Below is a small trained network, with its code and all its weights. Each question gives an input and a class and asks what happens when units are switched off, that is, made to give their printed mean instead of their output.

import numpy as np


def w(rows, s, z=0):
    codes = np.array(rows[::2]) - 128.0
    scale = np.full(codes.shape[1], s)
    scale[-1] = z or s
    return codes * scale


def f(y):
    return y / 2 * (1 + np.tanh(0.7978845608 * (y + 0.044715 * y**3)))


def log_softmax(a):
    a = a - a.max(-1, keepdims=True)
    return a - np.log(np.exp(a).sum(-1, keepdims=True))


def net(x, mask):
    res = np.array(x, float).reshape(1, 5) / 4 @ E
    y = f(res @ A[0][:, :-1].T + A[0][:, -1])
    res = res + np.where(mask, y, B[0][:, -1]) @ B[0][:, :-1]
    return log_softmax(res[-1] @ U[:, :-1].T + U[:, -1])


A, B = {}, {}
E = w([
[166,2,236,63],'x0',
[128,132,125,122],'x1',
[168,143,153,127],'x2',
[75,177,237,146],'x3',
[115,118,120,132],'x4',
],0.0076)
A[0] = w([
[226,58,2,79,144],'neuron 1',
[169,190,228,175,170],'neuron 2',
[109,52,140,63,82],'neuron 3',
[146,235,62,131,60],'neuron 4',
[63,101,104,66,2],'neuron 5',
[125,45,181,27,78],'neuron 6',
[89,190,93,148,63],'neuron 7',
[147,73,165,68,96],'neuron 8',
],0.0085,0.0091)
B[0] = w([
[63,255,170,51,254],'neuron 1',
[105,111,124,48,210],'neuron 2',
[142,170,111,206,155],'neuron 3',
[197,15,102,169,182],'neuron 4',
[160,149,100,82,109],'neuron 5',
[99,145,63,230,193],'neuron 6',
[138,76,139,167,151],'neuron 7',
[126,122,64,207,166],'neuron 8',
],0.01,0.0068)
U = w([
[88,187,181,37,193],'0',
[145,120,135,58,236],'1',
[156,138,157,79,200],'2',
[255,106,28,229,3],'3',
],0.0072,0.0068)

Each question gives the input, the list of numbers given to net, and the class t.
The units are the neurons (one row each of A and B). Each row of codes is followed by its name. A weight is (code - 128) times the scale printed after its matrix; where a second scale follows, it is the last column's (A, B and U).
mask holds one flag per neuron, in row order. A switched-off neuron (its flag False) gives its mean, the last column of its row in B, instead of its output. The means were averaged over made-up inputs and are rounded, as every weight is.
A unit's drop is (log p(t) with every unit on - log p(t) with that unit switched off) / (log p(t) with every unit on - log p(t) with every unit switched off).
The circuit of an input: a set's keep is (log p(t) with only the set's units on - log p(t) with every unit switched off) / (log p(t) with every unit on - log p(t) with every unit switched off). Starting from all 8 units, units are removed one at a time, each time the one whose removal leaves the highest keep (on an exact tie, the one counted first), for as long as the keep stays at least 0.8.
circuit, biggest first: the units of the circuit, biggest drop first
unit that matters most: the unit with the biggest drop
top k neurons: the k neurons with the biggest drops, biggest first
drop of u: that unit's drop, to one decimal
input [1,0,0,-7,6], class 0: unit that matters most -> neuron 1
input [8,2,-1,-7,3], class 3: top 3 neurons -> (neuron 6; neuron 8; neuron 3)
input [-8,8,-2,7,-5], class 3: top 3 neurons -> (neuron 4; neuron 1; neuron 7)
input [6,-4,-4,3,-4], class 3: top 3 neurons -> (neuron 1; neuron 6; neuron 8)
input [3,2,-3,-7,4], class 0: top 2 neurons -> (neuron 1; neuron 4)
input [7,3,4,1,-3], class 3: circuit, biggest first -> (neuron 6; neuron 1)
input [-7,0,2,1,-2], class 3: top 2 neurons -> (neuron 1; neuron 4)
input [-5,-4,-3,3,1], class 3: top 4 neurons -> (neuron 1; neuron 4; neuron 7; neuron 2)
input [8,-8,3,-4,1], class 3: top 2 neurons -> (neuron 6; neuron 8)
input [-7,4,4,4,6], class 3: top 3 neurons -> (neuron 1; neuron 4; neuron 7)
input [-8,7,6,1,-6], class 3: top 2 neurons -> (neuron 4; neuron 1)
input [-3,-1,2,-6,-3], class 0: drop of neuron 1 -> 0.8
input [5,3,0,-6,5], class 0: drop of neuron 8 -> -0.1
input [-2,7,5,-5,-4], class 0: drop of neuron 1 -> 0.6
input [-4,-5,-1,-7,-3], class 0: drop of neuron 1 -> 1.1
input [-7,1,1,1,-4], class 3: circuit, biggest first -> (neuron 1)
